Below is a small trained network, with its code and all its weights. Each question gives an input and a class and asks what happens when units are switched off, that is, made to give their printed mean instead of their output.

import numpy as np


def w(rows, s, z=0):
    codes = np.array(rows[::2]) - 128.0
    scale = np.full(codes.shape[1], s)
    scale[-1] = z or s
    return codes * scale


def norm(h):
    return h / np.sqrt((h * h).mean(-1, keepdims=True) + 1e-5)


def f(y):
    return np.maximum(y, 0)


def log_softmax(a):
    a = a - a.max(-1, keepdims=True)
    return a - np.log(np.exp(a).sum(-1, keepdims=True))


def net(x, mask):
    res = np.array(x, float).reshape(1, 3) / 4 @ E
    u = 0
    for l in range(2):
        y = f(norm(res) @ A[l][:, :-1].T + A[l][:, -1])
        res = res + np.where(mask[u : u + 8], y, B[l][:, -1]) @ B[l][:, :-1]
        u += 8
    return log_softmax(norm(res)[-1] @ U[:, :-1].T + U[:, -1])


A, B = {}, {}
E = w([
[58,163,167,202,181,73,175,123],'x0',
[28,61,205,255,237,245,206,109],'x1',
[249,199,57,116,159,80,148,2],'x2',
],0.0065)
A[0] = w([
[170,79,176,96,145,143,74,254,182],'L0N0',
[180,126,66,161,51,153,99,108,194],'L0N1',
[99,158,164,230,134,92,198,111,107],'L0N2',
[127,63,81,160,128,184,141,101,154],'L0N3',
[185,152,162,135,221,129,156,86,110],'L0N4',
[93,142,187,165,149,153,236,141,8],'L0N5',
[181,147,129,189,123,66,111,177,222],'L0N6',
[79,111,164,196,184,148,89,141,244],'L0N7',
],0.0079,0.0014)
B[0] = w([
[134,101,196,168,108,119,171,91,220],'L0N0',
[68,58,168,143,173,166,103,67,220],'L0N1',
[142,170,136,167,127,253,171,206,235],'L0N2',
[36,209,27,148,163,183,95,116,202],'L0N3',
[164,158,176,93,70,36,62,162,218],'L0N4',
[109,179,84,180,146,125,196,171,237],'L0N5',
[80,132,20,187,137,101,97,96,182],'L0N6',
[178,119,106,114,163,126,154,71,254],'L0N7',
],0.0079,0.0061)
A[1] = w([
[215,78,186,67,74,229,100,142,94],'L1N0',
[173,138,75,127,71,72,40,52,233],'L1N1',
[81,201,123,234,140,94,140,183,250],'L1N2',
[139,210,168,165,200,138,184,169,101],'L1N3',
[103,106,83,220,157,242,132,173,25],'L1N4',
[165,217,7,209,122,137,57,103,254],'L1N5',
[118,2,138,83,52,155,148,162,242],'L1N6',
[104,163,89,81,168,37,137,211,56],'L1N7',
],0.0066,0.0012)
B[1] = w([
[133,124,34,121,222,83,244,213,167],'L1N0',
[165,85,189,165,145,128,125,112,244],'L1N1',
[103,216,131,149,114,178,87,162,228],'L1N2',
[91,191,68,200,254,140,180,194,215],'L1N3',
[58,182,73,151,215,142,108,155,236],'L1N4',
[104,47,101,72,108,132,145,121,255],'L1N5',
[173,241,154,90,105,139,155,140,176],'L1N6',
[72,70,98,117,123,229,78,112,146],'L1N7',
],0.0093,0.0083)
U = w([
[182,149,175,57,123,111,246,174,58],'0',
[189,9,168,94,125,75,113,22,137],'1',
[104,175,254,143,26,106,115,149,40],'2',
[60,77,75,131,96,155,62,96,70],'3',
[67,182,73,175,208,192,186,159,253],'4',
],0.014,0.0026)

Each question gives the input, the list of numbers given to net, and the class t.
The units are the neurons (one row each of A and B). Each row of codes is followed by its name. A weight is (code - 128) times the scale printed after its matrix; where a second scale follows, it is the last column's (A, B and U).
mask holds one flag per neuron, layer by layer. A switched-off neuron (its flag False) gives its mean, the last column of its row in B, instead of its output. The means were averaged over made-up inputs and are rounded, as every weight is.
A unit's drop is (log p(t) with every unit on - log p(t) with that unit switched off) / (log p(t) with every unit on - log p(t) with every unit switched off).
unit that matters most: the unit with the biggest drop
top k neurons: the k neurons with the biggest drops, biggest first
k most important neurons of layer l: the k neurons of layer l with the biggest drops, biggest first
drop of u: that unit's drop, to one decimal
input [-6,-8,-2], class 0: top 2 neurons : (L1N0, L1N6)
input [3,-3,-6], class 2: unit that matters most : L0N2
input [6,-6,2], class 3: 4 most important neurons of layer 0 : (L0N6, L0N7, L0N0, L0N4)
input [8,-4,5], class 3: top 3 neurons : (L0N6, L0N5, L1N5)
input [2,-5,-3], class 2: 3 most important neurons of layer 0 : (L0N7, L0N0, L0N3)
input [0,-4,-3], class 2: 2 most important neurons of layer 0 : (L0N2, L0N6)
input [2,-2,-8], class 2: 3 most important neurons of layer 0 : (L0N2, L0N3, L0N0)
input [4,-3,-5], class 2: 3 most important neurons of layer 1 : (L1N4, L1N3, L1N0)
input [3,-5,-3], class 3: top 2 neurons : (L0N6, L1N7)
input [-6,-8,-5], class 0: top 2 neurons : (L1N0, L1N6)
input [-8,0,4], class 1: top 3 neurons : (L0N2, L1N3, L1N4)
input [6,-8,0], class 3: drop of L1N4 : -0.1
input [-8,-2,-6], class 0: drop of L1N0 : 0.2
input [2,-2,-5], class 2: drop of L1N4 : 0.1
input [6,-7,-1], class 3: most important neuron of layer 1 : (L1N7)
